Below are the code and all the weights of a small trained network. Each question names an input and a class and asks about switching units off, where a switched-off unit gives its printed mean instead of its output.

import numpy as np


def w(rows, s, z=0):
    codes = np.array(rows[::2]) - 128.0
    scale = np.full(codes.shape[1], s)
    scale[-1] = z or s
    return codes * scale


def norm(h):
    return h / np.sqrt((h * h).mean(-1, keepdims=True) + 1e-5)


def f(y):
    return y / 2 * (1 + np.tanh(0.7978845608 * (y + 0.044715 * y**3)))


def log_softmax(a):
    a = a - a.max(-1, keepdims=True)
    return a - np.log(np.exp(a).sum(-1, keepdims=True))


def net(x, mask):
    res = np.array(x, float).reshape(1, 7) / 4 @ E
    u = 0
    for l in range(3):
        y = f(norm(res) @ A[l][:, :-1].T + A[l][:, -1])
        res = res + np.where(mask[u : u + 13], y, B[l][:, -1]) @ B[l][:, :-1]
        u += 13
    return log_softmax(norm(res)[-1] @ U[:, :-1].T + U[:, -1])


A, B = {}, {}
E = w([
[102,137,176,140,126,109,216,160,138],'x0',
[178,186,64,92,184,184,112,37,151],'x1',
[134,97,133,2,173,178,100,165,144],'x2',
[99,226,116,129,62,160,105,107,166],'x3',
[44,174,193,162,171,71,167,97,59],'x4',
[180,254,186,228,140,56,112,192,104],'x5',
[209,160,187,72,75,60,153,65,187],'x6',
],0.0069)
A[0] = w([
[133,155,105,199,151,131,106,145,54,126],'0.n0',
[97,45,157,204,118,120,135,204,86,43],'0.n1',
[128,119,116,145,64,132,159,219,135,46],'0.n2',
[147,170,133,103,94,133,129,172,200,140],'0.n3',
[85,49,162,204,108,113,112,190,153,3],'0.n4',
[133,39,182,112,188,84,68,142,29,173],'0.n5',
[93,42,142,127,234,144,80,84,70,114],'0.n6',
[120,136,144,128,103,94,114,177,158,32],'0.n7',
[127,149,112,156,163,115,83,100,146,144],'0.n8',
[72,109,141,117,155,81,255,72,96,30],'0.n9',
[160,131,166,154,90,107,125,176,185,84],'0.n10',
[54,23,121,29,126,170,136,135,132,145],'0.n11',
[146,118,104,79,111,182,81,51,193,161],'0.n12',
],0.0078,0.0024)
B[0] = w([
[130,123,153,134,207,146,41,163,152,199],'0.n0',
[116,98,22,220,100,38,171,141,119,210],'0.n1',
[84,178,97,159,124,77,140,161,86,160],'0.n2',
[133,216,160,97,53,101,114,101,111,178],'0.n3',
[91,90,6,180,81,124,166,157,113,178],'0.n4',
[125,190,5,96,214,75,187,175,211,213],'0.n5',
[150,194,191,16,109,58,95,167,204,200],'0.n6',
[102,157,155,88,52,144,95,156,128,133],'0.n7',
[145,117,112,87,155,220,134,136,221,153],'0.n8',
[55,149,244,191,195,166,149,42,77,195],'0.n9',
[94,254,137,100,166,168,166,190,50,170],'0.n10',
[44,102,114,59,168,222,83,178,51,255],'0.n11',
[173,110,23,89,85,122,171,60,61,235],'0.n12',
],0.0076,0.0052)
A[1] = w([
[101,117,134,162,183,92,186,87,90,150],'1.n0',
[185,120,90,146,36,177,138,44,140,8],'1.n1',
[94,27,159,48,91,107,50,132,118,83],'1.n2',
[158,119,110,204,204,142,56,132,205,81],'1.n3',
[74,160,105,125,107,98,140,152,118,97],'1.n4',
[167,140,223,114,36,103,98,248,126,59],'1.n5',
[74,52,104,222,94,78,137,220,147,44],'1.n6',
[115,125,115,141,80,130,111,106,76,69],'1.n7',
[91,61,109,114,146,143,91,103,128,21],'1.n8',
[213,125,149,174,129,213,2,61,159,132],'1.n9',
[96,83,103,184,83,65,201,194,87,19],'1.n10',
[180,111,81,147,104,148,196,72,172,125],'1.n11',
[58,92,227,186,214,107,228,114,126,91],'1.n12',
],0.0092,0.0018)
B[1] = w([
[111,110,134,124,74,166,73,131,250,202],'1.n0',
[225,125,124,82,164,65,58,93,140,201],'1.n1',
[59,154,156,120,190,179,211,105,121,179],'1.n2',
[79,180,138,160,142,99,145,144,151,180],'1.n3',
[210,130,159,159,169,104,132,135,74,186],'1.n4',
[100,208,119,83,96,46,219,201,108,180],'1.n5',
[125,100,185,138,129,161,17,229,28,248],'1.n6',
[174,139,146,138,145,118,127,164,148,141],'1.n7',
[152,154,164,92,151,143,202,166,95,156],'1.n8',
[119,187,94,227,149,140,145,75,72,200],'1.n9',
[121,153,129,172,141,177,51,177,95,230],'1.n10',
[127,190,151,82,77,130,57,98,71,168],'1.n11',
[119,106,187,134,50,61,65,43,141,255],'1.n12',
],0.012,0.0057)
A[2] = w([
[99,65,78,71,133,195,176,146,124,49],'2.n0',
[172,154,164,156,53,84,118,178,164,95],'2.n1',
[138,111,152,104,138,171,128,150,102,194],'2.n2',
[138,68,189,166,96,129,147,67,205,101],'2.n3',
[126,148,100,196,157,184,160,131,149,37],'2.n4',
[119,119,216,142,106,125,157,70,170,40],'2.n5',
[144,147,123,114,187,83,117,146,71,152],'2.n6',
[208,122,81,101,79,183,112,76,138,43],'2.n7',
[170,83,86,118,191,71,137,151,222,14],'2.n8',
[115,43,152,181,119,130,127,203,95,4],'2.n9',
[105,157,139,121,72,134,253,158,141,128],'2.n10',
[158,166,133,113,117,134,183,182,129,115],'2.n11',
[106,42,144,61,134,199,176,125,97,5],'2.n12',
],0.013,0.002)
B[2] = w([
[103,92,201,148,170,200,213,65,132,229],'2.n0',
[116,48,69,87,138,174,200,173,120,254],'2.n1',
[85,79,140,167,143,98,146,117,118,182],'2.n2',
[113,143,203,97,28,119,126,81,148,203],'2.n3',
[167,147,128,224,110,101,161,89,160,146],'2.n4',
[117,70,119,130,47,132,109,105,156,208],'2.n5',
[150,68,113,128,85,153,119,115,212,248],'2.n6',
[129,92,119,57,179,105,57,121,17,238],'2.n7',
[116,160,185,57,213,92,86,158,215,139],'2.n8',
[138,132,148,143,140,179,23,218,84,244],'2.n9',
[218,120,70,106,81,121,167,161,91,197],'2.n10',
[119,95,144,154,101,36,181,118,127,184],'2.n11',
[89,110,91,199,154,255,225,105,152,232],'2.n12',
],0.014,0.0058)
U = w([
[130,121,145,89,210,61,130,149,239,6],'0',
[103,72,150,195,118,122,40,249,93,178],'1',
[78,45,137,122,183,214,247,84,127,218],'2',
[179,103,97,90,67,45,248,184,112,157],'3',
[80,68,212,133,13,87,99,51,176,105],'4',
[204,122,76,71,154,90,78,40,50,128],'5',
[144,187,103,252,156,96,133,69,166,47],'6',
],0.011,0.0023)

Each question gives the input, the list of numbers given to net, and the class t.
The units are the neurons (one row each of A and B). Each row of codes is followed by its name. A weight is (code - 128) times the scale printed after its matrix; where a second scale follows, it is the last column's (A, B and U).
mask holds one flag per neuron, layer by layer. A switched-off neuron (its flag False) gives its mean, the last column of its row in B, instead of its output. The means were averaged over made-up inputs and are rounded, as every weight is.
A unit's drop is (log p(t) with every unit on - log p(t) with that unit switched off) / (log p(t) with every unit on - log p(t) with every unit switched off).
The circuit of an input: a set's keep is (log p(t) with only the set's units on - log p(t) with every unit switched off) / (log p(t) with every unit on - log p(t) with every unit switched off). Starting from the 12 units with the biggest drops (on a tie, the unit counted first), units are removed one at a time, each time the one whose removal leaves the highest keep (on an exact tie, the one counted first), for as long as the keep stays at least 0.8.
circuit, biggest first: the units of the circuit, biggest drop first
top k neurons: the k neurons with the biggest drops, biggest first
drop when u is switched off: that unit's drop, to one decimal
input [-6,-7,-5,-5,-1,-6,6], class 1: circuit, biggest first : (2.n9)
input [3,2,-2,3,-1,-7,6], class 5: top 3 neurons : (0.n12, 1.n1, 1.n11)
input [-6,8,2,0,-7,6,-7], class 6: circuit, biggest first : (1.n9, 2.n4)
input [-3,6,8,-8,-3,8,4], class 0: circuit, biggest first : (2.n8, 1.n6)
input [5,6,-3,-7,-5,2,-1], class 6: top 3 neurons : (0.n12, 1.n3, 0.n9)
input [-1,4,1,-1,7,-2,-3], class 4: circuit, biggest first : (0.n9, 1.n12)
input [1,8,2,-4,-1,3,-8], class 0: top 2 neurons : (0.n6, 2.n8)
input [7,-6,7,3,-8,-3,8], class 3: top 3 neurons : (1.n5, 2.n10, 0.n3)
input [8,3,-2,-5,0,-2,-4], class 4: top 2 neurons : (0.n9, 1.n12)
input [-7,3,-1,3,1,8,5], class 6: top 2 neurons : (1.n9, 0.n6)
input [-5,-2,-3,3,0,-6,4], class 5: top 4 neurons : (0.n12, 1.n1, 2.n7, 1.n11)
input [-6,0,7,-2,-5,6,5], class 5: top 2 neurons : (0.n12, 0.n6)
input [-4,7,-2,1,8,0,1], class 6: top 4 neurons : (1.n9, 0.n8, 0.n0, 0.n1)
input [-6,-1,1,0,-3,-3,2], class 2: circuit, biggest first : (1.n2)
input [-2,-1,-4,4,-8,4,6], class 3: top 2 neurons : (1.n5, 0.n10)
input [-7,-6,7,0,-1,1,-3], class 2: top 2 neurons : (0.n11, 2.n0)
input [-3,3,4,-4,3,1,5], class 0: top 2 neurons : (2.n8, 0.n5)
input [-8,6,4,-3,1,3,-8], class 0: top 3 neurons : (0.n6, 0.n5, 2.n8)
input [-3,6,-2,0,-1,4,0], class 6: top 2 neurons : (1.n9, 1.n3)
input [8,-4,-5,4,0,4,4], class 3: circuit, biggest first : (1.n5)
input [-8,-1,1,5,6,-2,-5], class 2: top 2 neurons : (1.n2, 1.n12)
input [1,1,-4,-2,4,-6,5], class 4: drop when 0.n9 is switched off : 0.1
input [-5,2,4,1,0,1,-7], class 2: drop when 1.n1 is switched off : 0.1
input [2,-5,-2,8,-6,-7,8], class 5: drop when 0.n12 is switched off : 0.5
input [0,3,-5,6,-5,4,4], class 5: drop when 1.n1 is switched off : 0.2
